[100 = 0]
[ 87 114 105 100  96  93 102 100 117  65  85 139 107  98 114 106  85 126
  80  99  75  88 105  88 115 113 108 111 108  80  74  89  86  68]  1
[110 129 110 102  90 101  93 108  85 120  94 114  79 105  82  89 109  82
 118 115 114 119  87  84 101 114  29  82 100 129 181 111 122 119]  16
[111  93 106  99 101 117  95 122  91 120 111 109 111 121  62  70 105  90
 108 109 117 106  99  93  90 148 111  78 102 102  90 101 117  93]  16
[ 91  94 113  88  95  95 101  87 123  52  71 116  92  87 102  95  94 130
 137 140 100  86 107  83 115 112  85 124 102  83  66  76  74  68]  10
[ 96 127  95 120  97  94  97 112  91 113 108 138 114  88  79 105 104  92
  59  60  87 102  99  83  98 111  71  89 110 109 106 104 135 101]  3
[ 94 100 100 104  96  87  95 111 100 113 103 136 102  80  80 101 105 119
  94 127 115 115  99  50  93 105  63 140  80 104  74  89 121  87]  12
[ 90  89 102  93 101  91 103  88 120  79  94 118 108  94  89 118  90 124
 100 128  81 104 116  95 106 103 111 127  92  80  76  91  73  79]  10
[103 101 114  75  99 102  89  85 109  78 106 111  57 118  94 101 112  89
 139 138 102 102  99  97 103 108  65  90  85 103 105 101  75  98]  19
[ 89 106 114  75  90  95 104  76 117  62  68 135  66  99  94  93  95 118
 134 149 101  93 114 140 123 126  69 113  73  89 128  91  45  96]  15
[ 97  84  99  95  99  90  98  88 114  93 113  83 103  87 105 129 122 128
 114 135 105 111  88  35 102  68  88 137  91  88  28  82 113  82]  12
[ 94 103 103 103  99  91 105  85 114  80  98 119 109  97 111 119  80 111
  83 101  73 106 111 114 106  97 106 100  87  89 104  98  58  88]  6
[ 98  87  99 101 101  97  99  85 114 103 107 125  95 100  97 115 101 114
 116 147 103 119 111 105 104 104  73 106  51  96 106 104  52 102]  16
[ 99 114 104  85  98  89  95  85 106  92  90 116  89  93  89 107 118  92
 117 123  98 102  92  61  99  90  60 111 102 100 101  98 122  98]  11
[108 112 101  92 107  98  94  85 108  93 112  92 101 106  96 120 121  65
  86  77  77 108  91  66  93  77 103  97 121  94  87 104 118  91]  8
[104  77  96 103 112 102  97 106 109 101 126  95 127 102  97 109 113 112
  81 106  86 107 101  65  90  78 126 108 111  83  22  92 129  75]  7
[ 95 131 103 104  94  97  98 105  90  89  95 153 104 106  78  85  91  86
  71  65  91  84 102 108 108 135  90  84 122 106 128 102 126 100]  3
[104  74 109  85 104 113  98 121 109  85  89 116  88 119  73  76  99 107
 132 150 114  99 107 104 104 128  93 106  77  87  55  86  84  84]  18
[110  77 111  76 105 107 102  84 124  55 101  92  89 130 109  99  87 101
 124 125  86 104 111 123 101 100 129  88  87  72  61  92  56  77]  14
[ 90 124 104  98  92  81 100  77 116  72  88 132  76  84 114 130  98 109
  88 108  72 104 103  70 111  92  70 119  92  95 125  94  68  90]  5
[ 94  75  99 101 101 105 104 130 105  99  96 131 120 102  70  86  80 129
 107 148 113  96 116 101 103 132 103 130  63  89  35  91  84  87]  15
[ 94  97 111  84  98  96  98  90 121  65  89 103  91 102 108 125  93 115
 121 133  91  98 106  81 109  98  87 120  92  82  75  84  83  71]  11
[ 97  76 101  93 104 110 102 128  97 101 102 125 120 111  76  73  91 129
 110 141 122  98 112 104 104 132 110 112  66  88  48  86  94  88]  17
[107  88 108  89 101 113  95 128  96  86 101 119  97 119  58  69 112  98
 120 125 120  93  97  79  98 136  81  98 102 100  72  89 135  89]  17
[ 94 125  98 116  96  95  95 117  91 143 100 152 105  80  57  97 108  96
  78  99 104 113  97  81 100 124  20 104  84 120 128 106 145 118]  10
[112 114 112  77  97 115  92 107  90 102  96  88  78 127  52  72 124  81
 138 119 115  99  85  96 100 134  68  73 107 114 154 108 129 110]  20
[103 131 103 100  89 100  96 118  89 118 102 143 100 108  62  88  98  79
  85  90  97 117 102 104 102 125  45  80  99 124 200 122 117 119]  13
[107 107 105 101 101 101  94  97 104  87 104  92  83 107  89 107 111  85
 109 100  95 108  99  86  94 100  73  89  94 104 109  99  96 100]  12
[103 137 105 117  90 100  92 121  77 122  99 124  93  96  70  91 108  90
  98  83 115 110  83  64  98 121  33  94 109 127 145 103 146 111]  9
[101  71 103  90 103 102 102 104 115  83 108 104 116 105  86  96  93 121
 107 140 102 109 109  82 101  95 117 119  79  79  44  87  83  78]  14
[ 89 144 106  95  86  81 100  89  99  85  90 169  99  89 104  98  89  92
  64  62  82  85 109 104 109 114  58  88 114 107 167 103 104  93]  0
[ 98 137 106 103  88  94  96  95  97 109  90 144  79  94  73  97 105  84
  95  91  97 109 100 110 107 129  37  86  98 121 200 118  97 125]  12
[ 97 126 105  85  99  90  94  84 109  77  93 120  88  91  99 122 115  88
  93  84  82  95  90  76 103  92  73 107 121  98  93  94 112  87]  5
[103 123 104 101  96 100  97  98 100 117  96 131  81 113  83  96 101  75
  86  79  84 109  98 126 104 126  79  66 103 111 194 120  86 122]  10
[ 87  97 104  98  96  91 104 112 104  87  86 138 117  89  78  90  80 134
  93 123  94  90 113  92 108 122 104 138  86  85  62  82  90  77]  10
[ 96  87 108  83 100  89  98  89 119  82  98 104  93  93  91 107 118 122
 143 156 107 101  93  73 109  90  74 128  90  87  53  83 106  80]  18
[ 98  82 107  91 100  96 100  92 119  80  98 100 103  93  97 102  99 125
 132 148 101 107  99  60 105  91  91 128  90  82  68  81  97  71]  13
[ 94  93 102 102  98 103 102 131  96 114 101 152 120  98  67  71  88 132
 110 146 126  99 113 102 101 137  84 122  66  98  57  85 104  94]  17
[109  67  95 111 113 116  96 132  98 116 125 102 128 117  69  73 104 105
 101 118 118  99 105  70  85 118 134 102  92  88  17  92 118  80]  14
[ 87 113 106  95  98  89 104  94 120  50  82 140 107 100 110 107  80 128
  85 107  72  87 108 104 118 108 109 113 100  79  82  90  65  74]  3
[101  80 100 102 105 104  95 127  99 101 114 120 114 100  72  78 104 117
 112 122 122 101 101  58  95 116  93 127  90  96  20  85 135  86]  16
[ 96  89 105  94  95 102 102 124  91 119 100 147 125 103  64  65  82 124
 115 152 124 104 121 113 104 135  77 112  62 101  92  93 108  97]  20
[ 83 124 102 105  92  74 100  69 122  67  68 138  72  66 115 142 100 131
 102 122  75 105 100  74 118  93  55 142  84  91 111  91  56  95]  5
[108 116 111  71  99 108  96  88  99  65  98 100  85 122  84  92 114  79
 122 103  99  90  84  95 103 109  86  78 121 105 133 106 128  95]  13
[ 97 135  95 122  93  92  97 115  94 106 117 130 109  93  88 106  98  91
  16  48  95 104  95  90  97 104  67  83 112 117 159 111 127 109]  0
[115  83  92 117 109 107  91  97  98 141 135  75 100 103  67 125 130  84
  99 128 110 142  97  50  80  87  89 104  78 105  84 111 110 115]  18
[ 98 119 102  97  96  94  97  97 104 110  99 136  85 100  82 103 105  98
 105 118 103 112 104 100 107 122  51  96  73 110 151 109  79 120]  15
[ 95  88 103  91  98  97 101  88 118  84  99 116  87  89  88 106  94 124
 122 146 104 108 108  89 103 102  85 127  68  88  83  91  70 101]  15
[109  95 111  74 105 114  96 101 103  77 103 100  81 131  69  80 117  81
 129 113 104  90  95  96 100 116 110  79 104  96  96  99 107  95]  17
[ 95  84  97 115 104  99 102 114 108 105 103 131 118  92  77  98  92 116
  81 102  97 100 108  97 101 117 109 118  87  94  66  93 101  92]  9
[ 95 101 103  98  96 105 100 123  90 117  95 148 117 101  53  60  95 112
 103 116 122  91 111 112 101 143  81 102  82 105  91  94 127  97]  15
[102  79 102  91 106 107 101  85 118  81 112  98  91 116 100 110 100 101
 109 133  87 108 114 116 105 100 110  89  63  85  80 101  44 100]  15
[ 93 133  97 103  88  83  99  77 102 102 104 147  92  94 111 109  92  85
  58  69  83  99 108 120 101 107  79  83 103 110 158 108  90 101]  0
[ 99 112 112  79  96  97  98  84 110  70  88 120  60 105  88 102  97  89
 111 115  87  92 105 114 110 113  73  87  89 100 116  97  79  98]  12
[ 96 125 107 102  87  94  93 106  89 125  88 147  81  87  67  95 108 106
 120 129 120 107  93  80 104 126  12 108  87 122 139  86 117 109]  15
[ 93 157 113  89  72  76  91  87  89 121  65 157  46  70  70  94 115  96
 148 153 131 117  86  68 115 125   0 124  81 143 200 105 111 136]  20

[106  95 131 100  95  76  99  98  93 109  99 104  86 100  94  83 108  97
  98 103  95  79 102 108  74  94 103 101 102  86 107 115]  12
[113 107 106  91  81  40  98 107 102 104  89 107  85 101  97  74 116 101
  87 104 130  83 109 106  83  90  99  82 116 102  95  97]  15
[ 91 112 114 100  96  29 103  93  92  99  95 112 102  98 100  77  97  96
 103 100 106  94 105 115  98  78  96  75  94  86  90 123]  10
[104  92 127 103  91  48  93  98 103 108  97  95  82  98 118  80 111 103
 101 103 106  94  98 103  86  99  91  96  97  94  89  98]  17
[121 110 124  97 160 121 102  93 105  98 100  91  90 102  85  86 140 108
  92  90  91 102  95 118 105 109 107  69 107 109  89 109]  8
[108 100 103 104  86  33 104  93  99  97  92 100 103 103 121  96  72 104
 124  97  88  87 106  99 103  85 102  68 121  87  83 108]  0
[ 85 112 117  87 128  65 103  99  86 100  98 123 107 104 122 106  94 101
 107 105 106  84  92 107 109  87 104  70 119  64  55 110]  0
[ 88 107  92  96 100  57 104  96 109 106  90 102 109 100 107  96  68 100
  86 103 102  70  96  83 126  99 100  98 118 117  78 101]  3
[100  95 106  95 102  94  96  99  89 107 105 105 107 107 117 100 121 100
 115  94  91  99 100 111 120  94 105  79 129  92  98 118]  2
[104  99 108 103  81  82 103 108 106 106  87 112  87  96  98  86  75 101
 107 101  96  86  97  94  95  97  98 115  84  82  88 102]  13
[ 73 110 101 102 116  35 113 108  94  93 107 103 118 101 106 105  86  92
  88  99 123  72 108  95 112 111 112 103 123  88  64 129]  0
[110  86 128 100 109  89 104 108  96 102  94  92  97 104 100  97 108  96
  91 110 103 107  93  97 119 111 101  96 123 102  96 105]  10
[143 116 104 101 103  98 100 103  92  99  91 102 101 108 104 100 103 101
 104 100  99 102 115 100  79 102 103  97 108  94 108 129]  7
[110 113  95 104  73   0  93  88 101 102  93 117 105  91 115  83  98  96
  98  97 102  86  88 101 113  99  95  93 125  76  78 121]  10
[116 109  89 102  84  49  86  98  91 107  94 116 103  98 131  81  74  87
 106 107 127  77 109 108 106 100  94  88 107  97  60 137]  15
[ 94  93 135 108 109 105  88  95  87  99  91  98 102 100 116 127  88  97
  99 108 114 100 105 104  94 102 102  84 130  80 122 103]  12
[ 91 119 121 108  96 103  95 109 101  91  92 104  99  97 114 105  97 103
 107 113 110  90  95 102  77 110  99  84 113 109  98 110]  14
[ 88 104 113  92 105 112 106  99  99  91 104  87 100 102  98  77 146  95
  87  96  84 116  92 102  87  96  95 100  94  95 106  92]  10
[ 77  95 108 105 103 140  97  99  88 102 100  84  93  94 101 110 107  98
 118  97 103  86 108  97  86  98  93 102 117 100 122 100]  11
[101  95 112 106 102  96  93 104 101  85 103 100  89  99 108 115 130  94
  91 104 115  94  94 104  60  97  93 102 102 102  86  96]  16
[ 93 102  92 107  90  57 108  93 101 103  94 113 111 103  97  98  74 105
  90  93 102  80 103  86 106 100 115  83 122  82  68 103]  0
[108  98 115  96 101 102 101 105  89 105 101  93  77 108 104  74 121  95
  95 112 122  79  94 101  86 102  99  83 112  82  84 106]  8
[122  96  99 100 111 102  91 108  97 113  91  95 100 100 106 105  97  97
  92 109  93 107  94 110 109 105 106  82 119 108  93 109]  15
[108 105 101 103  88 120 108 101 103 104 107  91  91  97 102  98 115  93
 103 109 106 100 103  91 115  99  99 101 117 100  78 116]  10
[ 91  90 141 107  84  72 114 105  99 102  96 100 123 106 103 100 114  98
 117 101 104  99 108 105  84  88 102  90 105 101  98 117]  12
[ 79  90  90 102  99 135 102 101  99  93 102  96  89 101 100  71 114 100
  94 106 105  94  96 109 104  90 113  73 114  89  94  95]  8
[103 118  72  89 104  73  95  94 103  99  92 110 110  93  88 116 115 108
  94  96 103 100 107  97 112 100 103  96  87  81  60 118]  2
[121  94 110 102  90  83  98  97 110  92 102  97  88 111 118 110 118 107
  91 102 106 113 110 105  80  79  99  98  94  99  99  96]  3
[ 92  95 116  82  97  71  88 103 106 100  86 107 125  95 102  97 134 102
 100  94 109  82 110 100  95 107  88  77  97 128 120  88]  16
[ 97 111 102 104  96  83 103  98 107 103 100 107  92 102 105 113 119 105
 105 107 109  80 103  92 104 106 105  81 104  99  79 110]  9
[ 76 106 100 113  99  88  90 106  95 111 101  84  88 101  99  94  92  95
  97 103 100 103  89 101  91  98 106  91 103 104  91  86]  13
[ 86 112  95  95  86  57 103  93 108 104  96 125 126  89 105 107  81 100
 107 102  94  74 111  93 113 103 101  94 100 103  81 123]  7
[117 109  94 107 105 100  99 102  86  95 104  87 104 102  99 109 143  92
  91 102 102  99 102 108  92 105  96 104 121 114  87 115]  9
[ 90 110  98 108 109  88  97 101  97  98 110 114 114  95  97  98 122 106
 104  96  91 106  99 112  90  98  90  78  86 104  94  80]  7
[122 124 104 104 101 116 105  97 103  98  97 112 104  96 102 112  76 104
  90  94  93  82 103  91 104  93  98  97 101 121 101 100]  6
[120 103 135 104  91 104 101 111  91 100  99  94  90  94 132 122 108  89
  65 111 106 115 106 109  99 106 111 112 114  82 120 100]  19
[105  85 128 113  93  88  93  91 100 102  98  93 112  96 111  90 141  98
  93 100 111 120  91 114  64  99  96  87  87  89 113 112]  20
[118 111 124 102  95  91 105 104  89  97  93 100 106  95 103  71  94  94
  95 105 111  95 117  97  77  87  98 112 101  98 129 107]  15
[ 61 103 123  96 110 129 104 111  97  99  98  95 117 102  91 110 105 100
  78 106  91 136  96  98  70 115 107 100 113 123 113  81]  8
[ 88 101 108 101 103  84  86  99 104 101  99 105  80 101 112 132 124 100
  95 101 102  77  93  92  71 106  95 106 101 108  87  93]  9
[106 109 134 100 105  74  83  98  93  97  95  98  61 100 114 112 128 104
 109  96 116 108  97 114  76  84 103  75  90  86  87 119]  10
[112 104 110 101  83  62  96 109 105  98  95 108 121 101 113 116 112  96
 107 113 122  85 109  94 125 113  95  76 120 109 104 126]  11
[106 100  92 105  99  40  88  93 109 107  97 116 110 105 126  91 111 108
 107 106 112  90  90  99 109  99  97  77 115 110  80 107]  10
[119 118 101 106 107   0  99  97 100  84  98 101  91 108 110 108  33 104
 106 100 111  75 100  96 122 100 113 101 115 119  72 117]  0
[109 115 102 100  90  29 101  94  93 106 102  97  84 100 108 110 121  95
 100 106 104  83  99 102 102  86 100  68  97  72 102 123]  8
[112 101 104 101  98  71  99  85 103 102  98 108 108 101 102  83  89  98
 116  96  99  97  89 106 134 100 101  80  94  98  89 116]  4
[ 87 102 124  95  95  64  97 103 104 108  85  99 130  93 101 128 160  99
 101  95 114 123 101 105 118  97  92  99 106 117  93 117]  15
[106 103  87 100  94  99  90  99  99  93 103 102 104  94 109 107  90  91
  89 103  99  97 109 102  90 106  86  85 120  84  90 126]  13
[114 106 125 105 116  68  99  92  87 101 111 104  92 105 105 120  99  92
 108 112  95 108  89 115 107  78 101  61 124  62  90 119]  6
[107 122  97  97  86  39 100  95  95 103  93  97  94  97 113 102 100  96
 108  97 106  83  96  97  82  86  98  67 100  86  79  80]  7
[118 107 108 129 103  32  91  77  90  99 109 117  96 108 109 115  98 106
  98 105 110  92  97 114 103  92 108  65 131  38  58 114]  4
[ 91 106 103 106  96  79  91  97 109 104 102  89  86 104 104 103 119 113
 107 100 100 106  95  99 105 102  91  85  85 104  85 106]  9
[ 91 101  87 104  86  63  97  87 103 101  97 107  93  98 114  87  61 101
 108 104 100  77  93  97 105 104  99 105 114  81  88 115]  9
[104 113 121 114 102  85  85  94  93 102  99 107  98 106 103  81  90 104
 103 115 123  86 102 103 115  84 102  79 109  95 121 102]  7
[ 87 112 114  94  98 125  95  90  94  94  96 103  88 100 101  97 116 104
 100 104 102 100  94  95 104  89  99  98  92  97 112 107]  12
[104  96 116 107  95  91 118 112  83 104  96 106 112 100 112  94  99  98
  92 108 125  98  89 104  76 106 101  92 125  85 108 123]  10
[ 86 107  90  85  94 101 112 103 114 104  85 113 115  90 105 102 131 106
  92  96 102  87  87  94  97 105 106 118 110 139 104 120]  11
[125 109 116  94 114 167  97 106 103  98 112  97  95 105  91 110 129 103
 100 109 114 111  86 120  59 101 101  75 102  80 104  99]  13
[103 103 103  85 108  66  98 103  96  97  95  96 111 105  91 108 116  96
  93 104 111  49  94 104 104  98 106  78 100  87  90  87]  2
[ 84 117 115  98  99  91  97  91  88  97  95 105 110  96 107 100  95 109
  92 108 115  93  95 112  59  92 101  87 113  90  80 105]  12
[126  88 117  94 103  51 109 108  89 117 103  99  98 103 105 114 100  90
  88 115 110  98  99  86 100 101 109  79 124  83  89 115]  7
[ 97  98 134 108  89  31  86  87  93  93 106 105  94  96 123  86 106 100
 114 101 105  93  96 104  85  95  85  73 115  95  93 102]  20
[ 98 101  99 108  80  50  92  98 111  98 100 111  82 101 114  94 100  94
 104 103  98  77 113 104  92  94 110  65 121 108  94  97]  8
[ 98 109  90  90  97  60  94  96  98  99 105  97 125 101 114 103  76 105
  88 100 109  90  90 112 110  95  95  82 118 100  74  85]  0
[104 107  94  90  87   0  94  93 104  85  98 120  98  90 104  77  59 111
  97 101 111  65  79  96 106  84  97  97 110  92  77 126]  1
[ 90 100 120 102  95  75  99  97  93 100 105 109 103 103  93 103  93  96
  88 105 114 112  91 110 118  99 102  96 124  83 109  90]  6
[109 109 102  91  99  28  94 104  97 102  90 106 102 106 131  98 103  99
  88 103 101  74 123  93 110  88 101  72 115 101  58 126]  0
[ 83 115  77 110  84  47  96  98 103 119  93 119 132  93 110 105  89 106
  97 103 124  81  97  99  89  96 106  99 118  80  92 123]  15
[ 89 100  98 100  80  67  92  95 108  94  99 108  89  90  91  81  68 106
 109 102 105  97  97 105  93 104 104  80 113 124  75 112]  14
[123 107 113 104 106  92 105  91  95  97  95 108  99  99 113  96  84 102
 114  90 102  75 117 111  95  80 104  77  95  86  55 109]  6
